Below are the code and all the weights of a small trained network. Each question names an input and a target symbol and asks about switching units off, where a switched-off unit gives its printed mean instead of its output.

import numpy as np


def w(rows, s, z=0):
    codes = np.array(rows[::2]) - 128.0
    scale = np.full(codes.shape[1], s)
    scale[-1] = z or s
    return codes * scale


def norm(h):
    return h / np.sqrt((h * h).mean(-1, keepdims=True) + 1e-5)


def f(y):
    return y / 2 * (1 + np.tanh(0.7978845608 * (y + 0.044715 * y**3)))


def softmax(a):
    e = np.exp(a - a.max(-1, keepdims=True))
    return e / e.sum(-1, keepdims=True)


def log_softmax(a):
    a = a - a.max(-1, keepdims=True)
    return a - np.log(np.exp(a).sum(-1, keepdims=True))


def net(x, mask):
    ids = ['ΨΩαεζημξστφ'.index(c) for c in x.split()]
    T = len(ids)
    res = E[ids] + P[:T]
    u = 0
    for l in range(2):
        q, k, v = (norm(res) @ M[l].T for M in (Q, K, V))
        z = softmax(np.where(np.tri(T) > 0, q @ k.T / 3**0.5, -1e9)) @ v
        res = res + np.where(mask[u], z, O[l][:, -1]) @ O[l][:, :-1]
        u += 1
        y = f(norm(res) @ A[l][:, :-1].T + A[l][:, -1])
        res = res + np.where(mask[u : u + 12], y, B[l][:, -1]) @ B[l][:, :-1]
        u += 12
    return log_softmax(norm(res)[-1] @ U[:, :-1].T + U[:, -1])


Q, K, V, O, A, B = {}, {}, {}, {}, {}, {}
E = w([
[7,108,134,37,103,167,145,133,100,180,189,209],'Ψ',
[229,161,62,107,155,114,110,97,145,121,197,137],'Ω',
[199,150,112,194,97,99,137,120,124,148,176,156],'α',
[142,109,87,106,131,161,126,121,106,127,132,160],'ε',
[176,119,144,65,122,109,104,143,111,89,121,81],'ζ',
[107,174,86,125,163,143,116,178,94,198,200,118],'η',
[145,133,124,148,97,99,50,151,48,160,171,142],'μ',
[97,25,127,131,81,217,107,165,59,118,165,113],'ξ',
[114,150,149,146,126,124,80,106,151,130,247,84],'σ',
[79,124,134,194,135,157,92,128,122,130,139,132],'τ',
[116,96,73,163,64,129,104,157,108,49,142,183],'φ',
],0.018)
P = w([
[191,128,153,147,56,204,148,159,130,95,121,158],'0',
[51,137,113,96,97,84,125,171,180,115,93,117],'1',
[95,52,129,155,152,114,149,171,30,117,160,87],'2',
[72,158,78,105,44,130,76,32,166,131,98,103],'3',
[62,126,114,98,127,82,136,153,186,121,78,119],'4',
[88,8,72,135,157,154,180,142,71,115,162,76],'5',
[69,155,100,76,65,155,71,53,186,154,85,117],'6',
[74,112,132,113,140,65,135,149,189,132,54,120],'7',
[80,3,71,143,146,140,173,174,79,94,172,81],'8',
[125,145,102,110,43,144,54,82,182,161,86,134],'9',
],0.011)
Q[0] = w([
[136,55,173,152,84,221,118,129,43,133,153,146],'L0H1',
[113,189,122,45,87,124,7,1,204,114,60,133],'L0H1',
[150,21,102,181,130,125,110,61,95,103,180,58],'L0H1',
],0.0079)
K[0] = w([
[126,103,158,111,63,254,107,134,76,111,171,113],'L0H1',
[56,51,138,39,148,62,187,30,135,150,174,68],'L0H1',
[187,154,224,154,98,192,67,130,105,48,195,79],'L0H1',
],0.0077)
V[0] = w([
[97,28,95,195,161,207,81,99,25,154,98,205],'L0H1',
[66,37,124,127,160,2,33,64,81,27,113,110],'L0H1',
[130,163,47,93,76,33,191,169,77,160,78,164],'L0H1',
],0.0047)
O[0] = w([
[131,255,41,127,99,182,172,71,86,15,197,138,84],'L0H1',
[135,245,214,118,34,149,243,140,31,193,186,44,136],'L0H1',
[179,58,107,90,167,132,227,40,82,244,89,231,2],'L0H1',
],0.0065,0.0043)
A[0] = w([
[165,138,98,180,52,168,106,124,86,66,186,138,120],'L0N1',
[188,153,197,77,143,102,144,174,117,47,64,70,102],'L0N2',
[78,138,165,148,117,125,93,110,193,122,145,146,213],'L0N3',
[7,99,137,77,141,149,186,165,96,64,50,101,48],'L0N4',
[79,146,75,125,176,80,140,154,93,111,198,120,101],'L0N5',
[170,100,121,155,85,251,197,108,105,135,100,205,3],'L0N6',
[173,133,51,173,123,149,151,188,137,108,75,167,123],'L0N7',
[135,168,117,168,117,161,117,64,153,254,114,105,71],'L0N8',
[122,106,96,48,206,98,93,146,192,177,131,131,152],'L0N9',
[192,39,167,139,137,95,166,165,103,92,154,142,151],'L0N10',
[125,124,82,105,135,225,85,115,148,136,125,149,152],'L0N11',
[72,6,127,79,176,88,196,186,75,148,188,75,147],'L0N12',
],0.0079,0.0046)
B[0] = w([
[97,119,196,85,131,115,154,114,128,198,111,120,246],'L0N1',
[68,59,42,118,142,149,211,122,91,200,163,120,127],'L0N2',
[181,149,131,85,109,89,169,111,116,133,79,136,255],'L0N3',
[177,140,206,110,142,170,56,150,175,165,171,26,141],'L0N4',
[119,73,66,110,144,138,125,158,124,156,168,116,201],'L0N5',
[193,115,131,225,144,120,105,62,137,83,129,92,136],'L0N6',
[104,118,129,97,109,120,128,142,76,98,185,40,142],'L0N7',
[139,117,2,119,152,124,122,192,161,115,98,134,154],'L0N8',
[146,143,167,81,116,64,176,153,58,131,87,184,174],'L0N9',
[102,151,170,183,176,199,135,75,154,107,164,146,149],'L0N10',
[114,152,131,185,124,38,83,154,126,178,116,159,168],'L0N11',
[206,172,168,188,186,101,224,144,114,73,151,175,225],'L0N12',
],0.0079,0.0075)
Q[1] = w([
[206,109,96,209,189,199,119,80,71,157,191,229],'L1H1',
[73,136,43,110,30,160,97,96,81,218,2,144],'L1H1',
[16,50,68,170,199,182,169,170,105,38,215,122],'L1H1',
],0.0056)
K[1] = w([
[174,143,127,206,122,189,90,65,110,174,107,254],'L1H1',
[40,153,15,135,188,148,165,194,91,141,85,111],'L1H1',
[124,97,172,173,55,191,23,133,89,87,145,163],'L1H1',
],0.0072)
V[1] = w([
[47,119,142,115,125,102,121,188,186,53,111,159],'L1H1',
[198,11,182,126,39,177,122,46,188,98,111,112],'L1H1',
[169,130,54,48,156,79,106,52,255,173,127,171],'L1H1',
],0.0057)
O[1] = w([
[188,82,144,137,145,161,168,108,216,170,254,119,158],'L1H1',
[185,117,165,33,176,201,172,178,140,158,61,149,72],'L1H1',
[82,142,149,139,108,228,58,137,108,124,134,142,3],'L1H1',
],0.0097,0.0032)
A[1] = w([
[132,178,197,68,88,111,85,104,226,181,155,96,125],'L1N1',
[104,101,139,47,97,153,125,71,120,254,49,55,3],'L1N2',
[164,160,74,119,145,196,185,148,24,97,201,109,33],'L1N3',
[153,173,146,94,89,65,142,60,172,252,73,151,118],'L1N4',
[41,183,89,111,118,151,140,40,132,210,85,203,22],'L1N5',
[126,160,204,28,70,125,239,102,213,116,67,213,46],'L1N6',
[92,56,143,43,155,109,217,132,118,189,148,52,115],'L1N7',
[101,103,50,176,202,126,205,163,81,85,152,164,84],'L1N8',
[119,219,199,156,36,208,60,83,237,182,37,50,93],'L1N9',
[137,169,34,76,207,161,116,220,156,192,216,95,69],'L1N10',
[126,151,138,180,98,37,113,165,81,98,131,180,140],'L1N11',
[7,137,86,116,28,138,50,72,175,134,178,113,141],'L1N12',
],0.007,0.0043)
B[1] = w([
[119,180,158,101,118,66,116,99,109,106,33,177,254],'L1N1',
[121,152,100,56,94,140,186,133,180,128,151,172,138],'L1N2',
[79,161,154,185,78,172,94,61,151,121,113,65,150],'L1N3',
[115,87,172,89,129,209,85,121,177,103,172,147,204],'L1N4',
[185,141,186,181,88,148,207,117,168,118,164,196,131],'L1N5',
[82,165,94,137,112,107,114,19,104,142,131,22,137],'L1N6',
[142,97,57,132,126,180,132,151,144,134,108,166,200],'L1N7',
[110,207,165,94,72,126,92,76,146,118,38,134,187],'L1N8',
[112,84,134,80,88,111,2,147,128,168,40,106,211],'L1N9',
[119,79,181,155,73,164,59,164,99,116,124,86,168],'L1N10',
[104,100,74,175,144,158,150,125,177,132,165,91,218],'L1N11',
[177,116,138,177,137,178,119,171,151,163,65,149,246],'L1N12',
],0.0094,0.0081)
U = w([
[67,115,2,184,98,110,81,133,159,163,184,49,72],'Ψ',
[210,83,176,159,144,150,135,198,127,129,133,99,4],'Ω',
[167,165,59,75,174,51,136,205,50,119,100,228,123],'α',
[189,145,96,121,132,132,216,115,98,196,91,69,206],'ε',
[101,57,43,105,208,48,78,28,130,77,126,141,114],'ζ',
[157,210,174,182,99,31,190,120,162,94,132,116,96],'η',
[48,154,140,78,97,110,24,97,134,126,66,79,147],'μ',
[115,210,73,155,103,82,165,61,46,90,66,39,165],'ξ',
[52,181,178,113,78,157,153,61,68,183,201,82,196],'σ',
[61,156,186,192,129,159,136,85,144,124,121,239,127],'τ',
[108,105,8,43,62,137,173,173,166,113,108,112,149],'φ',
],0.0078,0.0022)

Each question gives the input, a string of symbols that net reads in full, and the target symbol t.
The units are the heads (3 rows each of Q, K, V and O) and the neurons (one row each of A and B). Each row of codes is followed by its name. A weight is (code - 128) times the scale printed after its matrix; where a second scale follows, it is the last column's (O, A, B and U).
mask holds one flag per unit, layer by layer, with each layer's heads first. A switched-off unit (its flag False) gives its mean, the last column of its rows in O or B, instead of its output. The means were averaged over made-up inputs and are rounded, as every weight is.
A unit's drop is (log p(t) with every unit on - log p(t) with that unit switched off) / (log p(t) with every unit on - log p(t) with every unit switched off).
The circuit of an input: a set's keep is (log p(t) with only the set's units on - log p(t) with every unit switched off) / (log p(t) with every unit on - log p(t) with every unit switched off). Starting from the 12 units with the biggest drops (on a tie, the unit counted first), units are removed one at a time, each time the one whose removal leaves the highest keep (on an exact tie, the one counted first), for as long as the keep stays at least 0.8.
circuit, biggest first: the units of the circuit, biggest drop first
most important unit: the unit with the biggest drop
k most important neurons: the k neurons with the biggest drops, biggest first
top k neurons in layer l: the k neurons of layer l with the biggest drops, biggest first
input μ σ τ Ω Ω α Ψ μ, target Ψ: circuit, biggest first => [L1N11; L1N1]
input σ ζ σ Ω φ μ, target Ω: circuit, biggest first => [L0H1; L1H1; L0N12]
input ζ σ Ψ, target η: top 2 neurons in layer 0 => [L0N12; L0N2]
input σ μ σ σ ξ, target Ω: circuit, biggest first => [L0N12; L0N4]
input ε σ α τ φ, target φ: top 3 neurons in layer 0 => [L0N7; L0N12; L0N1]
input Ω μ α τ α Ψ, target τ: circuit, biggest first => [L0N12; L1N3]
input α σ ζ σ σ Ψ, target α: circuit, biggest first => [L0H1; L0N12; L0N9]
input σ Ψ σ μ τ ε ζ σ Ψ, target Ω: circuit, biggest first => [L0N4; L0N12]
input Ω μ μ, target τ: 2 most important neurons => [L0N12; L0N10]
input σ τ Ω, target Ω: circuit, biggest first => [L1H1; L0H1; L1N10]
input σ ε σ σ ζ, target ε: circuit, biggest first => [L0H1; L0N2]
input Ω τ η, target τ: top 3 neurons in layer 1 => [L1N3; L1N8; L1N9]
input σ μ η, target Ω: circuit, biggest first => [L1H1; L0H1; L0N12]
input η σ σ σ τ Ω α σ, target η: 3 most important neurons => [L0N1; L1N9; L1N1]
input σ η σ τ Ω η, target Ω: 2 most important neurons => [L0N12; L1N10]
input φ σ Ψ σ μ η σ τ ε, target ε: 2 most important neurons => [L0N1; L1N1]
input σ τ μ μ α σ τ μ μ Ψ, target τ: most important neuron => [L1N5]
input ξ σ φ φ σ σ φ μ σ, target φ: top 2 neurons in layer 0 => [L0N1; L0N6]
input ξ σ Ψ σ Ψ ξ Ω, target τ: circuit, biggest first => [L1H1; L1N5; L0H1]
input μ μ σ σ α, target τ: top 2 neurons in layer 0 => [L0N10; L0N12]
input ξ α η σ φ μ μ φ, target φ: most important unit => L0N7
input σ σ η σ Ω, target ζ: 3 most important neurons => [L0N9; L1N6; L1N4]
input η φ ζ η Ω ε φ σ ε, target ζ: circuit, biggest first => [L0H1]
input μ σ ε μ μ σ ξ σ σ, target ξ: 2 most important neurons => [L1N8; L0N12]
input φ Ω α σ α μ μ Ω, target ζ: top 2 neurons in layer 0 => [L0N9; L0N1]
input α ε μ, target α: 2 most important neurons => [L0N7; L1N4]
input ξ σ σ, target φ: most important neuron => [L1N7]
